Below are the code and all the weights of a small trained network. Each question names an input and a target symbol and asks about switching units off, where a switched-off unit gives its printed mean instead of its output.

import numpy as np


def w(rows, s, z=0):
    codes = np.array(rows[::2]) - 128.0
    scale = np.full(codes.shape[1], s)
    scale[-1] = z or s
    return codes * scale


def norm(h):
    return h / np.sqrt((h * h).mean(-1, keepdims=True) + 1e-5)


def f(y):
    return np.maximum(y, 0)


def softmax(a):
    e = np.exp(a - a.max(-1, keepdims=True))
    return e / e.sum(-1, keepdims=True)


def log_softmax(a):
    a = a - a.max(-1, keepdims=True)
    return a - np.log(np.exp(a).sum(-1, keepdims=True))


def net(x, mask):
    ids = ['ΞΨαβγδεζηθμπστφω'.index(c) for c in x.split()]
    T = len(ids)
    res = E[ids] + P[:T]
    u = 0
    for l in range(2):
        q, k, v = (norm(res) @ M[l].T for M in (Q, K, V))
        z = softmax(np.where(np.tri(T) > 0, q @ k.T / 2**0.5, -1e9)) @ v
        res = res + np.where(mask[u], z, O[l][:, -1]) @ O[l][:, :-1]
        u += 1
        y = f(norm(res) @ A[l][:, :-1].T + A[l][:, -1])
        res = res + np.where(mask[u : u + 16], y, B[l][:, -1]) @ B[l][:, :-1]
        u += 16
    return log_softmax(norm(res)[-1] @ U[:, :-1].T + U[:, -1])


Q, K, V, O, A, B = {}, {}, {}, {}, {}, {}
E = w([
[123,108,125],'Ξ',
[157,222,147],'Ψ',
[145,190,124],'α',
[147,143,94],'β',
[132,87,160],'γ',
[92,161,160],'δ',
[89,82,125],'ε',
[134,117,178],'ζ',
[141,152,93],'η',
[121,135,121],'θ',
[99,119,81],'μ',
[95,144,63],'π',
[35,181,248],'σ',
[143,85,185],'τ',
[104,108,137],'φ',
[169,130,149],'ω',
],0.014)
P = w([
[167,2,38],'0',
[161,46,123],'1',
[158,36,134],'2',
[165,29,152],'3',
[154,36,145],'4',
[162,46,159],'5',
],0.0023)
Q[0] = w([
[224,255,106],'L0H1',
[192,118,199],'L0H1',
],0.0053)
K[0] = w([
[232,147,130],'L0H1',
[101,48,255],'L0H1',
],0.0093)
V[0] = w([
[93,163,2],'L0H1',
[124,118,83],'L0H1',
],0.0059)
O[0] = w([
[119,29,230,4],'L0H1',
[191,182,3,230],'L0H1',
],0.0058,0.00037)
A[0] = w([
[145,21,165,156],'L0N1',
[100,133,174,200],'L0N2',
[123,44,76,107],'L0N3',
[110,166,60,243],'L0N4',
[111,189,166,60],'L0N5',
[59,60,170,7],'L0N6',
[16,187,110,128],'L0N7',
[15,88,139,129],'L0N8',
[238,116,244,142],'L0N9',
[86,212,207,214],'L0N10',
[81,138,165,164],'L0N11',
[188,125,202,157],'L0N12',
[94,130,156,14],'L0N13',
[160,82,189,194],'L0N14',
[72,137,181,25],'L0N15',
[89,112,253,188],'L0N16',
],0.0065,0.0013)
B[0] = w([
[171,124,118,254],'L0N1',
[198,56,49,175],'L0N2',
[153,69,136,247],'L0N3',
[171,39,152,159],'L0N4',
[158,101,144,174],'L0N5',
[150,189,72,225],'L0N6',
[238,89,176,172],'L0N7',
[122,145,134,250],'L0N8',
[53,90,77,210],'L0N9',
[161,67,174,226],'L0N10',
[254,124,75,170],'L0N11',
[59,161,87,182],'L0N12',
[60,187,245,140],'L0N13',
[109,140,89,189],'L0N14',
[157,134,204,158],'L0N15',
[156,50,85,220],'L0N16',
],0.0039,0.0041)
Q[1] = w([
[254,80,178],'L1H1',
[85,173,121],'L1H1',
],0.0076)
K[1] = w([
[70,118,254],'L1H1',
[87,35,42],'L1H1',
],0.0063)
V[1] = w([
[152,9,254],'L1H1',
[35,146,232],'L1H1',
],0.0039)
O[1] = w([
[177,24,200,253],'L1H1',
[73,48,254,27],'L1H1',
],0.0097,0.0021)
A[1] = w([
[103,92,108,131],'L1N1',
[109,179,136,29],'L1N2',
[157,178,157,107],'L1N3',
[143,166,71,145],'L1N4',
[78,129,77,251],'L1N5',
[152,107,175,155],'L1N6',
[127,176,157,251],'L1N7',
[92,199,103,89],'L1N8',
[93,141,145,131],'L1N9',
[109,153,65,36],'L1N10',
[190,142,107,76],'L1N11',
[79,79,108,181],'L1N12',
[106,147,141,44],'L1N13',
[115,3,151,105],'L1N14',
[191,146,164,184],'L1N15',
[147,126,109,63],'L1N16',
],0.011,0.0019)
B[1] = w([
[70,92,194,167],'L1N1',
[119,103,101,134],'L1N2',
[83,95,154,150],'L1N3',
[63,88,170,178],'L1N4',
[149,225,215,171],'L1N5',
[215,254,83,166],'L1N6',
[27,79,212,153],'L1N7',
[116,175,100,144],'L1N8',
[161,33,110,131],'L1N9',
[177,172,144,153],'L1N10',
[109,104,84,173],'L1N11',
[19,136,190,179],'L1N12',
[112,154,132,128],'L1N13',
[113,217,124,254],'L1N14',
[76,99,88,171],'L1N15',
[117,108,146,147],'L1N16',
],0.0036,0.0079)
U = w([
[151,148,137,154],'Ξ',
[16,170,163,142],'Ψ',
[116,141,137,25],'α',
[140,117,125,49],'β',
[164,130,120,55],'γ',
[164,110,130,84],'δ',
[74,68,119,150],'ε',
[150,129,129,86],'ζ',
[144,109,118,74],'η',
[130,121,140,7],'θ',
[137,101,121,90],'μ',
[223,114,165,165],'π',
[146,102,246,206],'σ',
[129,128,135,19],'τ',
[150,200,90,255],'φ',
[129,147,121,149],'ω',
],0.014,0.0043)

Each question gives the input, a string of symbols that net reads in full, and the target symbol t.
The units are the heads (2 rows each of Q, K, V and O) and the neurons (one row each of A and B). Each row of codes is followed by its name. A weight is (code - 128) times the scale printed after its matrix; where a second scale follows, it is the last column's (O, A, B and U).
mask holds one flag per unit, layer by layer, with each layer's heads first. A switched-off unit (its flag False) gives its mean, the last column of its rows in O or B, instead of its output. The means were averaged over made-up inputs and are rounded, as every weight is.
A unit's drop is (log p(t) with every unit on - log p(t) with that unit switched off) / (log p(t) with every unit on - log p(t) with every unit switched off).
The circuit of an input: a set's keep is (log p(t) with only the set's units on - log p(t) with every unit switched off) / (log p(t) with every unit on - log p(t) with every unit switched off). Starting from the 12 units with the biggest drops (on a tie, the unit counted first), units are removed one at a time, each time the one whose removal leaves the highest keep (on an exact tie, the one counted first), for as long as the keep stays at least 0.8.
circuit, biggest first: the units of the circuit, biggest drop first
most important unit: the unit with the biggest drop
k most important neurons: the k neurons with the biggest drops, biggest first
top k neurons in layer l: the k neurons of layer l with the biggest drops, biggest first
drop when u is switched off: that unit's drop, to one decimal
input ε ε ζ ζ, target ε: most important unit : L0N9
input ω Ψ Ψ ζ, target Ψ: top 3 neurons in layer 0 : L0N9, L0N6, L0N10
input Ψ α Ξ Ψ ε ε, target Ψ: circuit, biggest first : L1H1, L1N12, L1N5
input σ Ψ Ψ ε η, target σ: circuit, biggest first : L1H1, L0H1
input Ξ ω ω φ, target φ: circuit, biggest first : L1H1, L0H1
input ω σ π ε Ψ, target σ: circuit, biggest first : L0N10, L1H1
input ε σ ε ε, target σ: top 2 neurons in layer 0 : L0N9, L0N12
input Ψ ε μ, target Ψ: top 3 neurons in layer 1 : L1N12, L1N5, L1N1
input ε Ψ Ψ μ, target Ψ: 2 most important neurons : L0N16, L0N11
input Ψ ε α, target Ψ: top 2 neurons in layer 0 : L0N3, L0N16
input Ψ α γ, target Ψ: top 2 neurons in layer 0 : L0N11, L0N16
input ε Ψ Ψ τ, target Ψ: top 2 neurons in layer 0 : L0N9, L0N12
input ε Ψ Ψ, target Ψ: top 2 neurons in layer 1 : L1N7, L1N15
input Ψ σ σ θ, target σ: circuit, biggest first : L1H1
input σ ε μ ε Ψ Ψ, target σ: top 4 neurons in layer 1 : L1N7, L1N14, L1N3, L1N15
input σ ω ε, target σ: 2 most important neurons : L0N9, L0N12
input σ ε Ξ, target σ: drop when L1H1 is switched off : 1.9
input ε η ε δ, target π: drop when L1N8 is switched off : 0.0
input σ π μ, target σ: drop when L0N9 is switched off : 0.1
input α σ σ π Ξ, target σ: most important unit : L1H1
